Below are the code and all the weights of a small trained network. Each question names an input and a target symbol and asks about switching units off, where a switched-off unit gives its printed mean instead of its output.

import numpy as np


def w(rows, s, z=0):
    codes = np.array(rows[::2]) - 128.0
    scale = np.full(codes.shape[1], s)
    scale[-1] = z or s
    return codes * scale


def f(y):
    return y / 2 * (1 + np.tanh(0.7978845608 * (y + 0.044715 * y**3)))


def softmax(a):
    e = np.exp(a - a.max(-1, keepdims=True))
    return e / e.sum(-1, keepdims=True)


def log_softmax(a):
    a = a - a.max(-1, keepdims=True)
    return a - np.log(np.exp(a).sum(-1, keepdims=True))


def net(x, mask):
    ids = ['αζμξπω'.index(c) for c in x.split()]
    T = len(ids)
    res = E[ids] + P[:T]
    r = res
    for j in range(3):
        rows = slice(2 * j, 2 * j + 2)
        q, k, v = (r @ M[0][rows].T for M in (Q, K, V))
        z = softmax(np.where(np.tri(T) > 0, q @ k.T / 2**0.5, -1e9)) @ v
        o = O[0][rows]
        res = res + np.where(mask[j], z, o[:, -1]) @ o[:, :-1]
    y = f(res @ A[0][:, :-1].T + A[0][:, -1])
    res = res + np.where(mask[3:27], y, B[0][:, -1]) @ B[0][:, :-1]
    return log_softmax(res[-1] @ U[:, :-1].T + U[:, -1])


Q, K, V, O, A, B = {}, {}, {}, {}, {}, {}
E = w([
[225,139,123,204,94,83,70],'α',
[133,65,83,183,137,17,249],'ζ',
[76,179,228,17,86,155,180],'μ',
[58,118,135,161,130,167,105],'ξ',
[36,86,69,137,95,161,178],'π',
[164,199,40,210,45,21,101],'ω',
],0.016)
P = w([
[200,94,252,168,109,175,158],'0',
[191,103,113,110,127,116,129],'1',
[145,133,99,92,138,127,126],'2',
[107,157,111,103,155,147,98],'3',
[63,187,105,90,152,155,105],'4',
[49,204,146,110,165,189,74],'5',
],0.011)
Q[0] = w([
[179,150,136,140,78,88,157],'h0',
[84,117,56,133,105,166,124],'h0',
[190,116,199,173,100,87,138],'h1',
[150,113,1,176,49,198,114],'h1',
[253,27,150,213,123,52,111],'h2',
[222,148,70,133,14,174,53],'h2',
],0.0071)
K[0] = w([
[177,88,105,167,139,142,146],'h0',
[115,242,112,159,230,98,93],'h0',
[232,139,177,114,104,101,173],'h1',
[147,176,170,51,115,95,31],'h1',
[138,73,170,184,78,120,150],'h2',
[152,179,129,171,1,113,83],'h2',
],0.008)
V[0] = w([
[89,247,154,40,47,154,97],'h0',
[132,168,75,157,242,100,75],'h0',
[192,171,186,86,127,110,55],'h1',
[111,69,117,109,201,101,246],'h1',
[248,217,127,254,119,15,191],'h2',
[253,115,127,41,92,113,121],'h2',
],0.007)
O[0] = w([
[101,80,67,154,119,128,176,5],'h0',
[123,45,154,113,94,164,124,49],'h0',
[123,70,141,104,129,102,8,29],'h1',
[85,113,164,122,198,103,141,244],'h1',
[58,124,144,214,82,150,179,254],'h2',
[102,115,88,89,138,146,123,110],'h2',
],0.012,0.0062)
A[0] = w([
[121,38,92,121,165,164,102,194],'n0',
[148,127,107,124,169,98,156,87],'n1',
[21,135,117,93,153,108,148,97],'n2',
[160,64,109,116,123,168,164,184],'n3',
[147,99,78,70,97,51,83,5],'n4',
[148,115,183,64,130,171,92,136],'n5',
[231,83,214,100,114,115,146,128],'n6',
[53,69,148,94,117,193,157,143],'n7',
[110,183,126,142,166,91,98,162],'n8',
[193,168,143,121,212,177,120,23],'n9',
[70,107,132,116,185,164,120,130],'n10',
[175,119,117,108,213,164,132,63],'n11',
[108,59,124,83,190,127,129,98],'n12',
[45,174,98,72,154,137,130,209],'n13',
[157,185,125,93,93,80,137,148],'n14',
[71,30,84,116,155,149,84,159],'n15',
[166,127,143,52,178,135,129,189],'n16',
[180,111,80,127,118,9,117,138],'n17',
[153,98,115,206,169,103,146,89],'n18',
[121,76,135,116,115,67,160,116],'n19',
[46,188,121,172,133,133,136,184],'n20',
[169,136,106,47,156,145,168,255],'n21',
[98,152,66,158,141,127,113,159],'n22',
[80,152,159,109,204,136,147,124],'n23',
],0.012,0.0041)
B[0] = w([
[24,226,90,79,69,71,198,127],'n0',
[163,120,98,168,152,174,153,157],'n1',
[154,39,100,115,213,209,43,200],'n2',
[169,176,158,178,39,120,198,126],'n3',
[154,48,12,153,254,199,43,128],'n4',
[147,192,136,157,80,138,149,140],'n5',
[32,219,194,36,91,54,162,132],'n6',
[82,108,132,54,70,182,168,142],'n7',
[107,170,204,111,46,126,154,167],'n8',
[226,146,79,145,157,206,160,148],'n9',
[87,179,125,97,81,99,137,146],'n10',
[192,236,90,122,165,112,148,144],'n11',
[167,208,83,140,142,69,122,135],'n12',
[71,133,207,147,60,98,112,189],'n13',
[106,76,180,110,100,200,132,149],'n14',
[71,177,8,41,147,130,167,128],'n15',
[146,152,139,174,136,120,155,163],'n16',
[89,186,212,75,79,119,208,135],'n17',
[143,167,160,102,61,80,221,186],'n18',
[203,166,117,205,161,133,162,154],'n19',
[157,79,122,135,160,130,94,252],'n20',
[146,145,179,153,152,79,127,180],'n21',
[179,158,156,134,137,139,109,154],'n22',
[80,38,66,99,163,168,43,216],'n23',
],0.0078,0.021)
U = w([
[116,83,108,102,130,178,75,63],'α',
[125,156,194,118,78,82,182,207],'ζ',
[109,121,131,80,84,145,157,106],'μ',
[121,154,95,119,134,89,147,64],'ξ',
[115,128,120,78,65,189,193,3],'π',
[247,121,69,164,173,132,113,194],'ω',
],0.013,0.0038)

Each question gives the input, a string of symbols that net reads in full, and the target symbol t.
The units are the heads (2 rows each of Q, K, V and O) and the neurons (one row each of A and B). Each row of codes is followed by its name. A weight is (code - 128) times the scale printed after its matrix; where a second scale follows, it is the last column's (O, A, B and U).
mask holds one flag per unit, heads first, then neurons. A switched-off unit (its flag False) gives its mean, the last column of its rows in O or B, instead of its output. The means were averaged over made-up inputs and are rounded, as every weight is.
A unit's drop is (log p(t) with every unit on - log p(t) with that unit switched off) / (log p(t) with every unit on - log p(t) with every unit switched off).
The circuit of an input: a set's keep is (log p(t) with only the set's units on - log p(t) with every unit switched off) / (log p(t) with every unit on - log p(t) with every unit switched off). Starting from the 12 units with the biggest drops (on a tie, the unit counted first), units are removed one at a time, each time the one whose removal leaves the highest keep (on an exact tie, the one counted first), for as long as the keep stays at least 0.8.
circuit, biggest first: the units of the circuit, biggest drop first
most important unit: the unit with the biggest drop
k most important neurons: the k neurons with the biggest drops, biggest first
heads that matter: for each layer, one digit per head in row order, 1 if its drop is at least 0.15 and else 0, layers parted by /
drop of u: that unit's drop, to one decimal
input μ ξ π, target ζ: 2 most important neurons : n23, n20
input μ π ω ζ ζ, target ω: most important unit : n19
input α μ ω, target ζ: heads that matter : 010
input ζ ξ π α ξ π, target ζ: 3 most important neurons : n23, n2, n20
input π π ζ, target ζ: 3 most important neurons : n17, n18, n8
input ζ π μ π ξ, target ω: heads that matter : 011
input ξ ζ ζ μ ω π, target π: 2 most important neurons : n7, n15
input π μ π π π, target ω: heads that matter : 011
input α π α α α, target α: heads that matter : 110
input π μ ζ ξ ζ, target ω: 2 most important neurons : n2, n19
input α ζ π ζ ζ, target α: 2 most important neurons : n2, n23
input ξ μ ζ, target ζ: 3 most important neurons : n17, n18, n23
input ζ ζ π μ π, target ξ: heads that matter : 101
input μ ζ μ ξ, target ξ: heads that matter : 101
input α ζ μ μ ζ μ, target α: heads that matter : 110
input ζ ζ μ α, target ζ: circuit, biggest first : n2
input ζ μ π ζ ω, target ζ: heads that matter : 000
input μ ζ ω π, target π: 2 most important neurons : n7, n23
input ξ μ ζ π μ, target ω: 2 most important neurons : n9, n2
input ξ ζ π ξ, target ω: 2 most important neurons : n18, n9
input ω ζ ζ ξ ζ, target α: most important unit : n2
input ζ μ ξ, target ξ: drop of h2 : 1.5
input ω μ π μ, target ω: drop of h0 : 1.5
input μ ζ ζ μ ζ μ, target α: drop of n5 : -0.2
